Questions about the grid below.
1) The third entry in reading order?
2) The smallest entry in the last column?
3) The entry in the top-right corner?
4) The second entry on the main diagonal?
5) The smallest entry in the first row?
6) The entry just right of 520?
7) The entry just right of the smallest entry?
8) The entry in the bottom-right corner?
396,284,469,171,627,185,558
264,430,392,541,321,527,159
409,64,293,170,528,192,549
223,436,524,493,247,576,227
373,137,474,229,173,499,472
209,443,569,427,250,559,257
269,413,355,281,823,188,457
520,183,484,119,452,154,717
480,175,299,208,467,172,546
167,224,485,455,256,605,221
233,466,323,371,749,277,352
67,335,275,367,515,507,233
135,453,569,323,605,484,347
260,453,320,342,798,282,346
1) 469
2) 159
3) 558
4) 430
5) 171
6) 183
7) 293
8) 346

W =
[[ -51.14   -6.45  -73.37  -64.28  -52.80  -39.61   13.99  -28.78   28.00
  -105.18  103.92  -87.84  -35.66  -87.59   26.88   14.74]
 [  58.23  -77.64  -32.44    8.49   47.63  -58.32   74.35  -51.49   -3.63
   -82.16   89.84 -104.15   51.80  -90.62  -53.65   57.66]
 [ -58.18  -52.10   52.13  -66.83  -68.16  -72.44   72.15  -55.98   54.84
    18.50 -100.08   68.70  -85.07   81.75   64.54   69.51]
 [ -46.35 -107.68  105.17  -93.69  -42.96 -121.45  152.11 -127.01   99.45
   -48.67  -25.62   24.67  -61.85   31.62   45.87  127.86]
 [ -33.29  102.77  -82.94  -11.69  -38.98  130.96 -190.30  120.94  -76.25
    48.21  -12.02    9.77  -54.64  -12.24   37.42 -141.25]
 [-123.49   24.88  -45.44 -118.15 -120.92   18.12   -8.45    9.55   80.71
   -44.43   23.33  -44.34 -112.74  -42.55  120.63  -11.90]]
Which number is the entry just right of the largest entry?
A: -127.01
The 2nd entry in reading order -> -6.45
Which number is the entry just left of 72.15?
A: -72.44
The entry just right of -82.16 -> 89.84
Which number is the entry just right of -39.61?
A: 13.99
The entry just right of -12.02: 9.77
Which number is the second smallest entry?
A: -141.25
The entry just right of 74.35 -> -51.49
Which number is the entry just right of -46.35?
A: -107.68
Which number is the first entry in reading order?
A: -51.14
The entry just left of 28.00 -> -28.78
Which number is the entry just right of the smallest entry?
A: 120.94
The entry just left of 120.94: -190.30
The entry just left of the smallest entry is 130.96
Which number is the entry just left of the largest entry?
A: -121.45
The entry just left of -42.55: -112.74
The entry just right of -32.44 is 8.49

Questions about the table below. Counting starts at 1.
1) What is the entry in row 1 and column 1?
2) What is the entry at row 3, column 1?
3) What is the entry directly above the smallest entry?
4) What is the entry at row 1, column 3?
5) What is the entry in the bottom-left corner?
6) What is the entry directly below 0.007?
7) What is the entry in the top-right corner?
8) What is the entry directly below -0.152?
0.160,0.101,-0.042,0.022,0.025,-0.068,-0.038,0.040,0.144,0.040,-0.135,-0.034,-0.133,-0.118
-0.069,0.105,-0.027,-0.152,-0.091,0.091,0.044,0.007,-0.044,-0.166,-0.065,0.032,-0.054,0.070
-0.132,0.019,-0.068,0.085,-0.080,-0.052,-0.012,0.040,-0.063,0.082,0.087,-0.038,0.075,-0.032
0.001,0.070,-0.034,0.064,-0.024,0.110,0.071,-0.092,-0.003,-0.098,0.036,-0.122,-0.132,-0.053
-0.020,-0.074,-0.041,-0.044,-0.078,-0.142,0.144,0.005,0.062,-0.009,0.093,0.062,-0.141,-0.082
0.130,0.033,0.036,-0.048,-0.096,0.082,-0.036,0.043,-0.183,0.028,0.065,-0.023,0.021,-0.017
0.090,-0.218,0.066,0.033,-0.098,-0.023,-0.076,-0.093,0.004,0.025,0.013,0.016,0.035,-0.001
0.033,-0.077,-0.079,-0.097,-0.121,-0.017,-0.008,0.038,-0.146,-0.049,-0.036,0.033,-0.052,-0.031
1) 0.160
2) -0.132
3) 0.033
4) -0.042
5) 0.033
6) 0.040
7) -0.118
8) 0.085

Questions about the table below.
1) Which number is the third entry on the diagonal from the top-right corner?
2) Which number is the entry in the bottom-left corner?
3) Which number is the second entry from the end, reading row by row?
4) Which number is the entry directly below 94?
5) Which number is the 1st entry in reading order?
[[ 43 191  53  87]
 [ 75 195  30  74]
 [ 30 185  65  94]
 [ 59 195  42  81]]
1) 185
2) 59
3) 42
4) 81
5) 43

A = [[0.01, -0.07, 0.12, -0.03, 0.02, -0.19, -0.15], [-0.13, -0.07, -0.06, 0.04, 0.00, -0.22, 0.14]]
The maximum: 0.14
Which number is the smallest entry? -0.22
Which number is the entry just left of 0.00? 0.04

[[-30  40 -36  58 -36  28  10  -1  25]
 [  7  -8  19 -14  -2  -8  -7   4 -20]
 [ 56  -7  17  -8   5 -12   3  -7   8]
 [ 16 -10  29  -9  23 -28 -27 -11 -33]
 [  4 -19  19   7  24  23  30   4  32]
 [-10  -5  -9 -12   8   7  -1   6  -1]
 [-19  23 -22  22 -27  24  23  28  26]
 [ 56 -11  25   5  13 -11  -9  -5  -5]
 [  2  31  -3  -2 -12 -28 -29  -8 -19]
 [ -9   7 -25 -11  -4  -6  -8 -23   4]]
Counting starts at 1.
The entry at row 1, column 3? -36
The entry directly below 17? 29
The entry in the top-left corner -> -30
The bottom-right entry is 4
The entry in row 3 and column 1 -> 56
The bottom entry of the column that holds the largest entry -> -11
The top-right entry: 25
The largest entry? 58
The bottom-left entry? -9
The entry at row 3, column 3 -> 17
The entry in row 1 and column 2? 40
The entry in row 3 and column 2? -7
The entry in row 2 and column 3 is 19
The entry directly below 6: 28
The entry in row 2 and column 1 is 7

Read these off the grid that follows.
1) Which number is the smallest entry in the last row?
2) Which number is the 4th entry, reading row by row?
3) Which number is the entry directly below the centre entry?
4) Which number is the median entry?
5) Which number is the 1st entry, reading row by row?
6) Which number is the 1st entry on the diagonal from the top-right corner?
7) Which number is the entry just left of 74?
8) Which number is the entry at the centre?
[[127  81 247 135 144 120  64  61 137 104 199 231  53  17  50]
 [ 86 218 121 111 130 197 174  48 178 157 178  68  83  61  45]
 [ 51 107 240 149  74 124 149 104 132 102  48  54 128 114 222]]
1) 48
2) 135
3) 104
4) 120
5) 127
6) 50
7) 149
8) 48

x =
[[ 11   4  28  11   6 -19   3   8 -15  21  -3 -18]
 [ -2 -64 -56  47   9  22  17  13   3   5  34 -16]
 [-16  -8 -15 -17 -41  21   0 -28   4   2 -38  30]
 [ 19 -27  24  23   6 -18  12   8  -2  21  29 -15]
 [ 56 -11  14 -12  78 -19 -30   7  59 -50  53  19]
 [ 19 -31 -16  -1   6 -26  18   5 -22   9 -16  -4]
 [ 14  23  39  25 -21   0  -3   1 -40  21  37 -14]
 [  7  41  37   6  16  -9   9  28 -24   7  20  -7]]
The entry just left of the smallest entry?
A: -2
The top-right entry: -18
The third entry in reading order: 28
The entry just right of the largest entry -> -19
The first entry in the row that holds the largest entry?
A: 56
The first entry on the main diagonal: 11
The second entry on the main diagonal?
A: -64
The maximum?
A: 78
The second smallest entry?
A: -56
The second entry on the diagonal from the top-right corner -> 34
The fifth entry, reading row by row?
A: 6
The bottom-left entry is 7
The 2nd largest entry?
A: 59
The entry just left of 17?
A: 22
The entry directly above the largest entry -> 6
The last entry of the smallest entry's row?
A: -16
The third entry on the diagonal from the top-right corner?
A: 2
The 2nd entry from the end, reading row by row?
A: 20
The third entry on the main diagonal -> -15
The fifth entry from the end, reading row by row: 28
The largest entry in the last column is 30
The smallest entry in the last row?
A: -24
The third smallest entry?
A: -50
The entry directly below the largest entry -> 6
The fourth entry, reading row by row?
A: 11
The last entry, reading row by row is -7
The entry directly below -64 is -8
The entry just right of 53: 19
The top entry of the column that holds the smallest entry?
A: 4
The entry directly above 18?
A: -30

Questions about the matrix below.
1) Which number is the entry just right of the smallest entry?
2) Which number is the maximum?
3) Which number is the 1st entry in reading order?
4) Which number is the smallest entry?
5) Which number is the second smallest entry?
6) Which number is the second entry in reading order?
[[-16, 9, -10, 23, 11, -2, -27, -2, -14, 28, 20, -5, -18], [-30, 12, -22, 38, 15, -10, -40, 1, -15, 41, 21, -1, -20], [-22, 10, -17, 30, 14, -5, -34, -1, -16, 36, 23, -3, -21], [-24, 10, -19, 33, 14, -6, -36, 0, -16, 38, 23, -3, -21], [-20, 10, -15, 28, 13, -4, -32, -2, -15, 34, 23, -4, -20], [-17, 9, -11, 24, 12, -2, -28, -2, -15, 30, 21, -5, -19], [-27, 11, -21, 35, 15, -8, -38, 0, -16, 40, 22, -2, -21], [-18, 9, -13, 26, 13, -3, -30, -2, -15, 32, 22, -4, -20], [-34, 12, -22, 40, 14, -12, -41, 3, -14, 42, 18, -1, -19]]
1) 3
2) 42
3) -16
4) -41
5) -40
6) 9
